Each row is followed by its grade, which names the range that a hidden value of the row falls in. A new part has a new value, new ranges and new names.
265; 161; 218; 194; 288; -242; 286; 24; 119; 70; 8; -133; 208; 419; -39; -89; -113; -135; 245; -361; 35; 200; -11; -115; 85; 76; -190; 41; 475; -72; 69; -121; 204; -36; -101; -50; 61; -171; 194; 411; -32; 59	QG
-338; 196; -383; -191; -81; -80; -112; -412; -108; -163; -44; -40; -247; 77; -75; 10; 206; 341; 133; 194; 35; 299; -357; -287; 190; -276; 18; -81; -134; -153; -42; 145; 135; 54; 148; 85; -212; -177; -168; 55; 247; 184	QG
-365; -331; 33; -121; -22; -188; 66; -398; -75; -192; -262; 20; 10; -76; 414; -4; 45; 395; -309; 287; 187; -79; -434; -138; 244; -24; 313; -254; -157; -78; -238; -372; 400; -116; 25; 16; -259; 234; -311; -252; 17; -52	HP
-323; -549; 192; -100; -41; -406; 112; -284; -6; -17; -530; 96; 164; -328; 564; 150; 351; 278; -281; 394; 43; -76; -495; -190; 379; 195; 142; -167; 86; 188; -78; -595; 413; -178; -60; -220; -344; 288; -138; -102; -160; -230	Sq
153; 109; 212; -23; 152; -66; -64; 79; -93; -108; 65; 20; -5; 321; -58; -273; 48; -321; 353; -211; 30; -34; 95; -137; 73; 23; -262; 22; 552; 15; 236; 48; -26; -18; -146; 41; -285; -205; 357; 296; -12; 57	Fg
14; 235; 141; 58; 58; -133; 278; -104; 116; 27; 163; -137; 15; 540; 169; -100; -18; -16; 139; -364; 355; 337; -104; -42; 291; -3; -167; -20; 148; -99; 58; -49; 307; -129; -267; 69; 309; -179; 212; 144; -159; 108	RL
-98; -281; 276; 71; 30; -282; 87; -195; 87; -17; -419; -193; 432; -496; 497; -103; -101; 176; -332; 223; 49; -153; -314; 49; 245; 196; 368; -185; -147; 96; -274; -590; 370; 52; -23; -87; -128; 355; -174; -320; -284; 50	RL
127; 2; 289; 172; 171; -273; 167; 200; 34; -68; -32; -207; 153; 552; 140; -204; 116; -230; 293; -291; 301; -73; 173; -49; 130; 18; -16; 88; 408; -178; 111; 38; 100; -142; -87; 135; 164; -223; 362; 200; -176; 121	Lz
372; -116; 271; 476; 376; -130; -77; 547; 153; 83; -229; -173; 400; -286; 70; -187; -86; -377; 229; -88; -120; -560; 71; 127; -135; 326; 248; 192; 289; 301; 47; 33; -127; 58; 300; 99; 45; -41; 418; 100; -181; 152	QG
354; -116; 38; 95; 100; -309; -167; 422; -11; 123; -280; -562; 628; -81; -21; 144; -23; -94; 282; -134; -106; -150; 213; -172; -350; 75; -32; 232; 609; -37; 27; -527; 298; -56; 251; -106; -462; 322; 265; 578; 169; 19	HP
-277; -94; 311; -296; 167; 111; -16; -400; -191; -271; 69; 290; -121; 239; 331; -271; 34; 96; -181; 329; 34; -219; -48; -209; 30; -94; 111; -287; 134; -135; -180; -130; 143; -20; -100; 23; -529; 49; -164; -261; 224; -170	Lz
-345; -390; 60; 10; 96; -107; 128; -451; -215; -426; -204; 313; -98; 133; 260; -256; -210; 243; -233; 188; 162; -52; -484; -45; 226; -35; 402; -420; -46; -103; -187; -231; 251; -100; -76; 10; -426; 106; -436; -272; -1; -12	LG
-231; 68; -24; -308; 48; -11; -76; -539; -98; -170; -30; 38; -91; -52; 112; -57; -35; 326; -161; 243; -84; 55; -269; -303; 110; -156; 18; -231; 3; -119; -198; -211; 258; 78; 41; 0; -475; 86; -308; -55; 293; 7	Sq
185; 124; 184; 311; 409; 277; 92; 344; -27; -124; 340; 136; -26; 464; -80; -395; -430; -320; 236; -342; 182; -389; 24; 188; -297; 90; 141; -48; 173; -32; 53; 311; -29; -87; 151; 181; 97; -133; 282; 50; 183; -17	Fg
-401; -414; -16; 80; 63; -132; 40; -347; -166; -303; -300; 159; 72; -31; 355; -161; -76; 323; -193; 315; 220; -26; -550; -9; 142; -14; 505; -309; -161; -51; -274; -348; 317; -93; 19; -15; -332; 226; -301; -320; -16; -63	Sq
-207; -46; -280; 87; -166; -27; -30; 306; -116; -111; -163; 149; -164; -359; -109; -189; 74; -231; 248; 15; -18; -219; -341; 201; 119; 106; 88; -83; -234; 179; 415; 421; -121; -56; 282; -100; -2; -133; 72; -4; -21; 126	QG
-142; 14; -198; 235; -24; 358; -159; 281; -224; -186; 181; 374; 112; 95; 58; -289; -260; -337; 363; -53; 139; 235; -261; 315; -222; 128; 207; -163; 23; 388; 197; 53; 13; -114; -162; -196; -328; 58; 201; -34; -18; -4	LG
53; 486; 318; -238; 218; -129; 21; -174; 264; 279; -78; -457; 252; -485; 95; -123; 154; 94; -85; 256; -276; -366; 131; -213; -11; -35; -86; 70; -179; -239; -226; 19; 86; 359; 384; 2; 187; -26; 76; -125; 253; 50	Lz
-200; 484; -171; -270; -26; 3; -65; -257; 107; 170; 42; -298; -54; -285; -35; 1; 176; 274; 46; 184; -67; 56; -232; -203; 52; -167; -142; 28; -325; -174; -89; 109; 186; 200; 311; 14; 115; -42; 30; -21; 336; 51	HP
307; -213; -94; 70; 36; -287; -269; 435; -76; -17; -248; -602; 462; 56; -17; 196; -8; 8; 235; -151; 7; -273; 252; -226; -330; -23; 79; 250; 572; -99; 13; -420; 284; -143; 340; 106; -507; 295; 198; 552; 203; 139	RL
125; 249; 101; 37; 328; 281; -14; 185; 49; 51; 424; 150; 135; 565; 112; 72; -32; -196; 268; -50; -53; 28; 336; -132; -416; 29; -10; 49; 369; 167; -21; 156; 69; -144; 1; -56; -165; -142; 180; 260; 364; -44	HM
298; -201; 357; 399; 257; -152; -124; 710; 136; 47; -256; -223; 433; -370; 178; -245; 12; -520; 239; -69; -26; -809; 226; 226; -144; 359; 313; 168; 192; 273; 145; 140; -181; -13; 333; 84; 154; -19; 477; -24; -244; 161	Fg
-406; -160; -69; -87; 47; -233; 44; -566; 99; -35; -252; -84; 150; -46; 515; 269; 258; 605; -282; 464; 111; 235; -401; -303; 220; -82; 380; -139; -227; 4; -456; -402; 458; -61; 50; -15; -108; 143; -347; -222; 73; 27	QG
-29; -16; -271; 321; -53; 166; 4; 295; -226; -236; 37; 194; 89; 7; -168; -365; -504; -285; 309; -289; 135; 161; -389; 375; -111; 106; 201; -206; -32; 167; 258; 51; 66; -70; -19; -142; -227; 76; 38; 76; -56; 116	LG
42; 251; 9; 51; 294; 393; -32; 213; 81; -23; 565; 66; -83; 645; 123; 50; -170; -63; 151; -198; 204; -231; 227; -54; -400; -31; 110; 24; 82; 47; -72; 340; 125; -241; 182; 202; 137; -127; 169; 110; 444; 4	Sq
-285; -61; 54; -197; 82; 4; 62; -593; -40; -173; 15; 50; 2; 137; 358; -5; -151; 452; -327; 203; 138; 139; -346; -218; 133; -105; 209; -297; -99; -107; -374; -408; 460; -48; -94; 29; -317; 212; -376; -203; 180; -43	Fg
-95; 37; 114; 167; 189; -65; 129; -16; -139; -251; 87; 30; -71; 686; 40; -387; -27; -100; 294; -185; 390; 68; -93; 4; 81; -123; 113; -68; 216; -278; 18; 141; 75; -96; -106; 185; 28; -238; 227; 17; -39; 62	Lz
112; 173; 117; -202; 81; 92; -222; 76; -3; -10; 259; -117; 178; 397; 179; 113; 114; -140; 234; -71; 15; 28; 395; -271; -212; -34; -155; 71; 491; 109; 32; -95; 163; -143; -102; 1; -358; -21; 222; 315; 236; 64	Fg
-255; 256; -136; -306; -52; 44; -6; -158; -18; -18; 97; -115; -219; -62; -2; -46; 107; 190; -19; 124; 22; -195; -137; -156; 18; -166; -57; -85; -271; -236; 23; 243; 150; 19; 321; 58; 10; -49; -94; -45; 384; 15	RL
-84; 319; -94; 26; -93; 201; -304; 285; -4; 31; 29; -84; -17; -508; 16; -322; 104; -278; 250; 112; -23; -253; -107; 184; 42; 72; 51; 77; -294; 251; 197; 366; -202; 190; 212; 95; 74; -116; 393; -232; -88; 219	Lz
-383; 231; -260; -292; -28; 85; -236; -342; -182; -191; 81; -22; -338; 144; -44; -151; 264; 275; 152; 279; 117; 31; -251; -280; 58; -326; -1; -53; -135; -251; -65; 235; 57; 74; 199; 203; -258; -154; 21; -82; 361; 52	RL
-296; -426; 194; 106; 56; -303; 122; -67; -118; -117; -464; 11; 349; -168; 397; -196; 122; 88; -52; 338; 156; -113; -357; 58; 79; 103; 391; -185; -15; -75; -142; -434; 280; -64; 22; -207; -248; 266; -50; -227; -126; -185	RL
-163; 232; 99; 16; 155; -1; 89; -77; 3; -54; 123; -39; 82; 358; 114; -230; 70; -44; 239; 14; 209; 94; -26; -23; -41; -92; 92; -69; -11; -190; -66; 142; 110; -5; -6; -10; 139; -166; 150; -56; 116; 13	HP
127; -8; -327; 318; 185; -310; 84; 352; 248; 276; -143; -636; 504; 266; 95; 571; 137; 363; 203; -72; 123; 83; 34; -209; -383; -43; 298; 342; 104; -111; -240; -210; 466; -229; 540; 41; 246; 135; 77; 505; 338; 102	HM
-168; 576; -292; -246; -137; -34; 44; -231; 56; 99; 109; -419; -29; -51; -145; -27; 4; 280; 101; -43; 47; 272; -177; -139; 50; -273; -154; -5; -334; -363; -39; 106; 274; 160; 256; 16; 169; -48; -67; 88; 327; 169	Lz
-246; 408; -304; 113; 196; 58; 331; -133; 72; 124; 201; -80; 127; 426; -82; 62; -100; 302; 211; 25; 121; 454; -283; -26; -308; -198; 163; -68; -296; -333; -207; 132; 346; -22; 272; -191; 294; -68; -150; 131; 508; -102	HM
92; -21; -251; 400; 229; -357; -114; 401; 141; 138; -256; -727; 565; 241; 23; 262; 208; 225; 424; -22; 243; -44; 45; -153; -403; -114; 405; 376; 153; -249; -260; -143; 288; -109; 563; 154; 225; 67; 321; 379; 242; 147	Sq
-21; -99; 369; -63; 320; 13; -97; -326; -137; -295; -140; 121; 174; -201; 138; -451; -303; -24; -153; 269; -189; -398; -62; -89; -58; 10; 302; -307; 142; -94; -277; -217; 22; 218; 53; 13; -579; 118; -240; -275; 121; 25	Sq
-82; -125; -129; 132; -210; 56; -270; 485; -158; -114; -151; 68; 63; -409; 64; -271; 60; -420; 316; -13; 80; -237; -179; 281; 60; 207; 109; -4; -31; 386; 407; 161; -122; -62; 59; -56; -188; 26; 360; -55; -246; 147	HP
-480; -164; -456; 58; -385; 88; -409; 96; -183; -247; -126; 250; -209; -233; 270; -52; 392; -83; 292; 234; 281; 209; -462; 127; 334; 51; 255; -47; -268; 538; 286; 245; -72; -170; -104; 51; -157; -131; 231; -235; -323; 271	LG
-320; 82; 141; -227; 57; 72; -78; -582; 64; -81; 51; 22; 169; -32; 537; 16; 29; 347; -274; 378; 83; 197; -164; -194; 116; -57; 274; -248; -198; 81; -438; -357; 359; 39; -180; -32; -210; 155; -262; -376; 67; 44	Fg
-31; -9; 274; -134; 200; 57; -36; -449; -156; -302; -62; 144; 143; -195; 97; -429; -468; 29; -212; 149; -181; -143; -163; -59; 16; -6; 196; -397; 90; -79; -240; -323; 141; 213; -87; -65; -628; 182; -371; -228; 108; 55	Sq
140; 436; 132; 114; 349; 439; -14; 218; 191; 117; 576; -53; 62; 417; 146; -68; -261; -112; 113; -202; 161; -214; 211; 46; -378; 41; 89; 64; -40; 90; -156; 267; 119; -70; 148; 199; 303; -85; 287; -21; 320; 27	HP
-272; 189; -245; 180; -108; 364; 114; 427; -48; 50; 260; 311; 161; -30; 99; -134; -192; -323; 309; -47; 134; 174; -231; 459; -324; 175; 203; -182; -393; 293; 267; 286; 97; -181; 56; -420; 189; 57; 104; -90; 147; -118	LG
408; 41; -88; 295; 174; -364; -53; 458; 290; 246; -215; -892; 720; -82; 38; 367; -130; 138; 157; -265; 17; -223; 250; -126; -369; 52; 251; 325; 213; -112; -213; -344; 396; -74; 538; 98; 180; 249; 133; 486; 186; 278	Sq
-112; 259; -100; -20; -61; 248; -91; 367; -102; -53; 170; 84; -202; -158; -115; -355; -21; -333; 266; -57; 38; -361; -71; 216; -76; 29; -31; -26; -224; 45; 345; 534; -170; 23; 271; 39; 77; -155; 279; -90; 135; 61	Lz
353; -194; -49; 294; 139; -459; -38; 565; 41; 53; -368; -732; 673; 12; -99; 137; -118; -53; 311; -260; 29; -325; 232; -67; -399; 31; 236; 236; 428; -254; -12; -329; 287; -118; 499; -5; -127; 250; 151; 559; 174; 162	Fg
-258; 226; -277; -45; 151; 133; 122; -148; -92; -64; 229; 7; -80; 474; -101; -5; -120; 285; 165; 6; 165; 178; -267; -120; -306; -241; 89; -111; -107; -342; -133; 100; 313; -105; 276; -45; -52; 7; -122; 157; 597; -156	Sq
-340; -454; 299; -20; 112; -288; 116; -260; 90; 62; -420; 222; 220; -251; 692; 166; 471; 206; -238; 544; 0; -71; -369; -176; 284; 242; 242; -120; 46; 323; -177; -446; 302; -150; -84; -238; -197; 161; -46; -230; -161; -251	QG
-284; 42; -381; -14; -301; 88; -412; 185; -120; -82; -102; 89; -52; -386; 104; -37; 334; -163; 353; 199; 46; 140; -284; 66; 146; 59; 68; 37; -145; 466; 301; 207; -90; -32; 29; -57; -211; -85; 285; -48; -139; 216	LG
271; 2; -233; 360; 166; -372; -125; 411; 163; 161; -278; -831; 618; 21; -51; 270; -19; 197; 310; -179; 121; -82; 56; -136; -349; -48; 295; 350; 211; -184; -211; -302; 346; -53; 540; 146; 101; 191; 234; 470; 186; 236	Sq
